Below are the code and all the weights of a small trained network. Each question names an input and a class and asks about switching units off, where a switched-off unit gives its printed mean instead of its output.

import numpy as np


def w(rows, s, z=0):
    codes = np.array(rows[::2]) - 128.0
    scale = np.full(codes.shape[1], s)
    scale[-1] = z or s
    return codes * scale


def f(y):
    return y / 2 * (1 + np.tanh(0.7978845608 * (y + 0.044715 * y**3)))


def log_softmax(a):
    a = a - a.max(-1, keepdims=True)
    return a - np.log(np.exp(a).sum(-1, keepdims=True))


def net(x, mask):
    res = np.array(x, float).reshape(1, 6) / 4 @ E
    y = f(res @ A[0][:, :-1].T + A[0][:, -1])
    res = res + np.where(mask, y, B[0][:, -1]) @ B[0][:, :-1]
    return log_softmax(res[-1] @ U[:, :-1].T + U[:, -1])


A, B = {}, {}
E = w([
[247,106,83],'x0',
[128,128,128],'x1',
[128,128,128],'x2',
[128,128,128],'x3',
[110,231,55],'x4',
[158,188,205],'x5',
],0.011)
A[0] = w([
[53,175,98,150],'neuron 1',
[8,91,201,238],'neuron 2',
[75,164,141,162],'neuron 3',
[76,126,163,186],'neuron 4',
[109,143,187,75],'neuron 5',
[83,52,191,165],'neuron 6',
[103,87,77,234],'neuron 7',
[199,155,70,116],'neuron 8',
[186,173,74,111],'neuron 9',
[162,148,120,126],'neuron 10',
[163,120,87,137],'neuron 11',
[142,107,128,132],'neuron 12',
[105,146,128,92],'neuron 13',
[143,175,178,162],'neuron 14',
[253,46,143,134],'neuron 15',
[186,98,121,153],'neuron 16',
[92,99,172,113],'neuron 17',
[20,221,106,135],'neuron 18',
[175,115,117,175],'neuron 19',
[110,94,90,253],'neuron 20',
[187,216,234,162],'neuron 21',
[110,102,150,107],'neuron 22',
[82,153,90,124],'neuron 23',
[182,210,225,174],'neuron 24',
[185,201,57,71],'neuron 25',
[135,121,104,131],'neuron 26',
],0.017,0.0065)
B[0] = w([
[120,100,203,195],'neuron 1',
[245,218,198,249],'neuron 2',
[166,94,173,180],'neuron 3',
[182,146,157,181],'neuron 4',
[165,119,96,154],'neuron 5',
[152,208,127,201],'neuron 6',
[99,160,207,190],'neuron 7',
[92,176,65,194],'neuron 8',
[112,191,67,185],'neuron 9',
[123,137,91,148],'neuron 10',
[95,129,97,168],'neuron 11',
[115,118,125,140],'neuron 12',
[135,107,129,136],'neuron 13',
[172,101,110,170],'neuron 14',
[28,4,85,237],'neuron 15',
[80,93,97,180],'neuron 16',
[159,161,115,161],'neuron 17',
[147,15,217,232],'neuron 18',
[87,109,95,172],'neuron 19',
[90,166,179,185],'neuron 20',
[194,73,35,216],'neuron 21',
[131,148,118,142],'neuron 22',
[110,122,166,165],'neuron 23',
[192,79,40,211],'neuron 24',
[119,211,60,196],'neuron 25',
[115,138,121,140],'neuron 26',
],0.037,0.017)
U = w([
[117,243,167,192],'0',
[71,113,211,79],'1',
[10,124,128,255],'2',
[21,223,100,39],'3',
[184,196,109,30],'4',
[136,62,151,147],'5',
[76,83,82,41],'6',
[99,181,46,176],'7',
],0.011,0.0065)

Each question gives the input, the list of numbers given to net, and the class t.
The units are the neurons (one row each of A and B). Each row of codes is followed by its name. A weight is (code - 128) times the scale printed after its matrix; where a second scale follows, it is the last column's (A, B and U).
mask holds one flag per neuron, in row order. A switched-off neuron (its flag False) gives its mean, the last column of its row in B, instead of its output. The means were averaged over made-up inputs and are rounded, as every weight is.
A unit's drop is (log p(t) with every unit on - log p(t) with that unit switched off) / (log p(t) with every unit on - log p(t) with every unit switched off).
most important unit: the unit with the biggest drop
top k neurons: the k neurons with the biggest drops, biggest first
drop when u is switched off: that unit's drop, to one decimal
input [1,5,-6,-1,6,4], class 7: most important unit	neuron 2
input [6,8,-3,-7,0,-1], class 2: top 2 neurons	[neuron 15; neuron 2]
input [6,-1,5,-5,0,5], class 6: top 2 neurons	[neuron 15; neuron 2]
input [-8,-5,-4,5,-2,0], class 0: top 3 neurons	[neuron 21; neuron 24; neuron 2]
input [6,4,-6,1,4,0], class 3: top 2 neurons	[neuron 21; neuron 24]
input [-6,2,-8,2,-1,0], class 0: top 2 neurons	[neuron 21; neuron 2]
input [1,8,-5,-2,3,0], class 3: top 2 neurons	[neuron 2; neuron 15]
input [-1,1,-2,0,5,0], class 1: top 2 neurons	[neuron 21; neuron 24]
input [4,-2,-8,-7,0,1], class 6: top 3 neurons	[neuron 2; neuron 15; neuron 6]
input [-5,5,-8,-8,1,-3], class 1: top 2 neurons	[neuron 18; neuron 25]
input [-5,7,7,-7,4,0], class 1: top 3 neurons	[neuron 21; neuron 24; neuron 1]
input [-3,8,0,-7,-3,0], class 0: top 2 neurons	[neuron 21; neuron 24]
input [1,6,-3,5,-8,-4], class 2: top 2 neurons	[neuron 15; neuron 18]
input [-4,-3,6,-3,7,0], class 1: most important unit	neuron 21
input [5,-2,2,-2,0,0], class 2: drop when neuron 24 is switched off	0.1
input [-6,-7,-5,4,-6,0], class 0: drop when neuron 21 is switched off	0.3
